[106 109 93 150 158 145 70 149 143 152 88]
[106 128 196 149 152 94 96 157 56 147 89]
[96 114 147 161 170 102 52 164 92 163 54]
[98 116 137 162 171 73 36 159 105 168 25]
->
[106 93 158 70 143 88]
[106 196 152 96 56 89]
[96 147 170 52 92 54]
[98 137 171 36 105 25]

[147 165 171 124 129 128 115 103]
[97 137 141 113 230 140 120 159]
[80 18 142 166 73 119 95 104]
[186 183 116 131 86 120 141 179]
[144 161 172 103 80 123 150 145]
[90 173 125 134 73 144 77 136]
->
[147 171 129 115]
[97 141 230 120]
[80 142 73 95]
[186 116 86 141]
[144 172 80 150]
[90 125 73 77]

[32 184 87 169 114 86 63]
[33 193 74 148 92 86 73]
->
[32 87 114 63]
[33 74 92 73]

[138 129]
[106 100]
[217 148]
[81 111]
[68 172]
[40 156]
[166 154]
[112 142]
[166 137]
[78 84]
->
[138]
[106]
[217]
[81]
[68]
[40]
[166]
[112]
[166]
[78]

[112 139 116 138 131 115 154 107 122 152 106 89 148]
[96 152 73 149 185 113 174 118 86 205 87 84 182]
[98 133 96 160 148 107 166 115 110 172 82 72 159]
[100 121 69 169 196 122 146 160 84 189 88 118 159]
[69 105 41 218 210 101 173 164 73 218 36 66 175]
[120 115 132 147 112 118 134 125 137 121 109 103 123]
[71 129 56 196 187 94 191 125 83 217 43 42 185]
->
[112 116 131 154 122 106 148]
[96 73 185 174 86 87 182]
[98 96 148 166 110 82 159]
[100 69 196 146 84 88 159]
[69 41 210 173 73 36 175]
[120 132 112 134 137 109 123]
[71 56 187 191 83 43 185]

[97 162 106 152 101 139 126 182 151 34 81]
[95 163 125 183 110 138 126 167 136 78 64]
[125 126 109 147 167 134 119 147 104 55 115]
[113 153 111 146 168 125 130 184 116 36 86]
->
[97 106 101 126 151 81]
[95 125 110 126 136 64]
[125 109 167 119 104 115]
[113 111 168 130 116 86]

[92 92 101 93 99 176 163 78 204]
[86 68 126 144 98 134 158 170 204]
[76 131 93 223 145 104 118 161 180]
[181 200 154 103 156 125 91 81 77]
[77 52 106 138 103 134 152 175 200]
[138 192 133 177 144 213 118 78 107]
[110 86 104 21 128 96 133 87 146]
[188 205 141 120 153 122 92 84 74]
[78 60 139 141 111 129 151 181 205]
[81 166 62 173 140 149 103 68 174]
->
[92 101 99 163 204]
[86 126 98 158 204]
[76 93 145 118 180]
[181 154 156 91 77]
[77 106 103 152 200]
[138 133 144 118 107]
[110 104 128 133 146]
[188 141 153 92 74]
[78 139 111 151 205]
[81 62 140 103 174]

[86 215]
[45 154]
[210 156]
[31 140]
[147 69]
[88 152]
[185 145]
[103 50]
[167 171]
->
[86]
[45]
[210]
[31]
[147]
[88]
[185]
[103]
[167]

[45 168 76 85 77 93 117 166 87]
[57 100 78 92 195 129 150 89 61]
->
[45 76 77 117 87]
[57 78 195 150 61]
